Below is a small trained network, with its code and all its weights. Each question gives an input and a class and asks what happens when units are switched off, that is, made to give their printed mean instead of their output.

import numpy as np


def w(rows, s, z=0):
    codes = np.array(rows[::2]) - 128.0
    scale = np.full(codes.shape[1], s)
    scale[-1] = z or s
    return codes * scale


def norm(h):
    return h / np.sqrt((h * h).mean(-1, keepdims=True) + 1e-5)


def f(y):
    return np.maximum(y, 0)


def log_softmax(a):
    a = a - a.max(-1, keepdims=True)
    return a - np.log(np.exp(a).sum(-1, keepdims=True))


def net(x, mask):
    res = np.array(x, float).reshape(1, 8) / 4 @ E
    u = 0
    for l in range(2):
        y = f(norm(res) @ A[l][:, :-1].T + A[l][:, -1])
        res = res + np.where(mask[u : u + 7], y, B[l][:, -1]) @ B[l][:, :-1]
        u += 7
    return log_softmax(norm(res)[-1] @ U[:, :-1].T + U[:, -1])


A, B = {}, {}
E = w([
[208,198,3,144],'x0',
[114,134,124,107],'x1',
[26,90,11,156],'x2',
[139,115,123,132],'x3',
[103,150,130,101],'x4',
[138,113,123,135],'x5',
[170,96,130,181],'x6',
[136,122,128,140],'x7',
],0.0047)
A[0] = w([
[34,159,83,225,53],'0.n1',
[105,117,189,187,60],'0.n2',
[50,127,42,203,12],'0.n3',
[81,162,117,182,4],'0.n4',
[147,103,98,108,144],'0.n5',
[167,149,162,117,45],'0.n6',
[192,234,3,149,36],'0.n7',
],0.0069,0.0016)
B[0] = w([
[192,77,175,43,198],'0.n1',
[84,136,115,129,171],'0.n2',
[210,90,168,12,209],'0.n3',
[137,129,41,77,143],'0.n4',
[40,195,107,178,149],'0.n5',
[179,177,64,34,161],'0.n6',
[1,191,150,213,255],'0.n7',
],0.0061,0.0048)
A[1] = w([
[107,29,239,88,92],'1.n1',
[42,129,176,3,253],'1.n2',
[178,102,173,221,209],'1.n3',
[134,194,30,226,212],'1.n4',
[35,56,222,144,194],'1.n5',
[248,215,205,111,188],'1.n6',
[97,20,16,93,192],'1.n7',
],0.005,0.0026)
B[1] = w([
[59,166,99,159,206],'1.n1',
[174,99,114,179,253],'1.n2',
[67,161,103,82,164],'1.n3',
[70,86,147,173,193],'1.n4',
[118,215,8,219,209],'1.n5',
[164,45,128,48,194],'1.n6',
[226,139,255,55,185],'1.n7',
],0.008,0.0063)
U = w([
[79,198,135,230,252],'0',
[228,69,210,1,4],'1',
],0.0066,0.00044)

Each question gives the input, the list of numbers given to net, and the class t.
The units are the neurons (one row each of A and B). Each row of codes is followed by its name. A weight is (code - 128) times the scale printed after its matrix; where a second scale follows, it is the last column's (A, B and U).
mask holds one flag per neuron, layer by layer. A switched-off neuron (its flag False) gives its mean, the last column of its row in B, instead of its output. The means were averaged over made-up inputs and are rounded, as every weight is.
A unit's drop is (log p(t) with every unit on - log p(t) with that unit switched off) / (log p(t) with every unit on - log p(t) with every unit switched off).
The circuit of an input: a set's keep is (log p(t) with only the set's units on - log p(t) with every unit switched off) / (log p(t) with every unit on - log p(t) with every unit switched off). Starting from the 12 units with the biggest drops (on a tie, the unit counted first), units are removed one at a time, each time the one whose removal leaves the highest keep (on an exact tie, the one counted first), for as long as the keep stays at least 0.8.
circuit, biggest first: the units of the circuit, biggest drop first
top k neurons: the k neurons with the biggest drops, biggest first
drop when u is switched off: that unit's drop, to one decimal
input [-5,-5,-5,-4,-2,-8,-5,6], class 0: top 3 neurons : [0.n3, 1.n5, 0.n1]
input [5,-2,7,0,6,5,-3,-5], class 1: circuit, biggest first : [0.n3, 1.n7]
input [-7,2,-7,6,6,2,3,1], class 0: circuit, biggest first : [0.n3, 1.n5]
input [-5,-3,8,-8,-4,4,-2,4], class 1: circuit, biggest first : [0.n7, 1.n7]
input [-8,4,-5,1,-2,7,3,4], class 0: circuit, biggest first : [1.n5]
input [4,6,7,-3,-8,4,8,-5], class 1: circuit, biggest first : [0.n3, 1.n7]
input [-4,-8,6,-7,-8,0,-5,-2], class 1: circuit, biggest first : [0.n7, 1.n7]
input [-6,-2,8,-6,4,-2,-4,-1], class 1: circuit, biggest first : [0.n7, 1.n7]
input [-3,3,4,-2,1,8,2,-4], class 1: top 3 neurons : [0.n7, 1.n7, 0.n3]
input [5,4,8,6,4,-2,7,-7], class 1: top 2 neurons : [0.n3, 1.n7]
input [-8,-8,-5,3,2,-4,-7,-3], class 0: drop when 1.n5 is switched off : 0.4
input [-6,0,-5,-6,-5,-3,-3,3], class 0: drop when 1.n5 is switched off : 0.6
